Each row has a name. Each piece below is followed by the name of the row it came from, unless a question asks for something else. Each question is about the rows just above it. Some pieces are copies with a little noise. Places in a row count from 1.

bofif: [121 129 101 121  82 210 134 128  79 134  91 150 145  94  82 142 136 134
 166  60  78 145 109 122  98 116 202 129 127 168 154 163 153  48  72  90
 138 122 170]
suru: [132 163 136 161 157 182 141 132  99 145 105 105 150 159  66  84  78 145
 150 164 115 155  82  90  94 108 148 121 179 104  71 135 133 135 138 129
  97 139 119]
pepot: [ 94 107 139 136 120 121 122 133 119 126 117 167 184 178 166 111 113 128
  78 150 154 144 122 163  92 164 144 115 127 160 110 128 111 106 103  96
 128 152 133]
mosam: [150  90 122 129  98 121 101 134 129 153  94 136 202 210  60 109  79  82
  78 168  48 116 163 122 142 128 121  72 170 145 127  82 138 154  91 165
 134 145 134]
vurab: [143 157 123 133 123 100 135 125 131 121 139  96 154 196 116 144 136 157
  78 114 132 150 129 101 148 135 142 141 119 106 110 157 102 140 135 158
 151 124 125]
sof: [ 96 138 155 180 127 131 122  81 157 142 163  89 157  44 105 116 174 149
  78 139 193 156 123 147 131 131 152 118  95 121 126 149 101 113 134 150
 156 169  81]
vuv: [139 164 135 161 148  84 155 150  99 179 133 136 157  82 182 105 132 145
  78 163 108 122 138  66  97 141 129 132 135  90 115 145  71 159  94 105
 104 119 150]
punom: [109 106 132 178 150 127 198 190 160 142 138 166 107  22 151  44 115 110
  78 138 143 106 184 138 123  75 129 144 107 114 142 110 111 140  93  93
 130 119 190]
sino: [149 100 128 119 147 165 154 100 125 131 149 115 111 121 141  91 117 155
  78 109 105 109  93 164 150  79 124 128  87 165 131 155 133 110 153 151
 180 128 100]
Table of tags by key:
[144] -> j966
[107] -> j55
[146] -> j668
[150] -> j800
[106] -> j198
[145] -> j340
The tag of bofif, keyed by place 22:	j340
q: [108 105 133 178 149 124 199 190 160 142 140 165 107  23 150  45 115 109
  77 137 143 109 185 137 123  75 128 145 108 114 142 110 111 140  92  92
 130 120 190]	punom
Count of [122] in pepot:	2
Put [ 71  82 150 138 105 129 148 161 122 133  94  97 159  84 135  66 115 136
 132 104 150 132 155 164 119 179 157 182 145 145  78 135  90 108 163  99
 141 105 139] back in order: which row is it?	vuv
Put [163 134 168 134 170 136 129  48  94 150 153 165 121 122 142 122 154  82
 202  60 134  79  90  82 210 116 138 109 145  98 121 101 129  72 127 145
 128  91  78] back in order: which row is it?	mosam

suru: [133 134 136 116 177  94 125 231  82 121 111 114 124 121 151 134 111 115
 139  69 124 125 169 126 100 137 177  28 134 129 116 124 145 155  82 155
 125 116 143 121 126]
mosam: [ 80  90 122 123 172 144 120  96 140 113 120 169 129 153 106 190 141 168
 129  68 118 124 129 138 101 170 107 149 152 133  80 148 143 108  86  96
 113 131 115 122 133]
Sef: [134 125 134  82 111 124 116 139 121 231 151 111  82 126 136 134 177 138
 121 125 116 126 155 125 133 115 114 116 143  69  28 124 100 129 177 155
 121 169 145  94 124]
pepot: [102 136 106 140 110 128 153 131 115 140 140 136 151  90 154 119 120 121
 113 132 160 124 128 114 122 126  74 125 126 154 127 116 112 159 125 105
 117  99 103 131 139]
Pobu: [115 120 136 126 122 127 119 154 151 114 106 159  99 105  90 154 103 102
 110 124 113 132 125 128 140 128 139 160 140 117 112 154 131 125 116 140
 121 136  74 131 126]
bofif: [148 100 106 138  42  99 114  65 173 110 145 113 121 132 148  79 122 160
  70 120 150 122 108 106 171 136  81  94 103 134  81 153 140 101 140  92
 135 124 141 115 139]
vurab: [141 156 132 144 202 137 130 163 132 118 134 130 136 127 123  61 112  94
 126 184 112 115 125 129 167 127 118 135 137 125 143 124 163 140 130 118
 135 142 116 111 134]
Number of entries in [102 136 106 140 110 128 153 131 115 140 140 136 151  90 154 119 120 121
 113 132 160 124 128]:	23
[136 119 113 116 154 110  74 126 106 103 121 120  99 154 136 115 131 125
 127 105 114 126 102 140 159 132 139 124 112 117 128 160 151 122 154 131
 128 125 140 140  90] is which row reordered?	Pobu
tags:
[153] -> j468
[94] -> j513
[130] -> j645
[95] -> j308
[116] -> j921
[114] -> j781
[131] -> j186
Join vurab by its entry at place 7:	j645
q: [134 125 134  82 111 124 116 139 121 231 151 111  82 126 136 134 177 138
 121 125 116 126 155 125 133 115 114 116 143  69  28 124 100 129 177 155
 121 169 145  94 124]	Sef
Times [143] occurs in Sef:	1
Count the entries of [134 125 134  82 111 124 116 139 121 231 151 111  82 126 136 134 177 138]:	18
Put [ 28  69  82  82  94 100 111 111 114 115 116 116 116 121 121 121 124 124
 124 125 125 125 126 126 129 133 134 134 134 136 137 139 143 145 151 155
 155 169 177 177 231] back in order: which row is it?	suru

bofif: [127  86 104 115 174 206 185  21 147 128 114  79 192  73  20 119  68 153]
vurab: [ 70 105 182  74  99 130 116 101 204  42 165  69 163  78 204 148  86  28]
pepot: [ 24  70 120  68 121 133 229  95 236 118 120 176 118 176 126 189  96 135]
sino: [ 75 118 153 104 132 183  86  79 179  43 175 132 207  52 149  86  82  49]
Times [149] occurs in sino:	1
Number of entries in [ 75 118 153 104 132 183  86  79 179  43 175 132 207]:	13
Put [ 49  82  86 149  52 207 132 175  43 179  79  86 183 132 104 153 118  75] back in order: which row is it?	sino
Which row holds these entries in another order? [ 96 135  24  70 120  68 121 133 229  95 236 118 120 176 118 176 126 189]	pepot
q: [ 75 118 153 104 133 184  86  80 178  43 175 132 205  53 147  85  83  50]	sino
Count the entries of [ 24  70 120  68 121 133 229  95 236 118]:	10

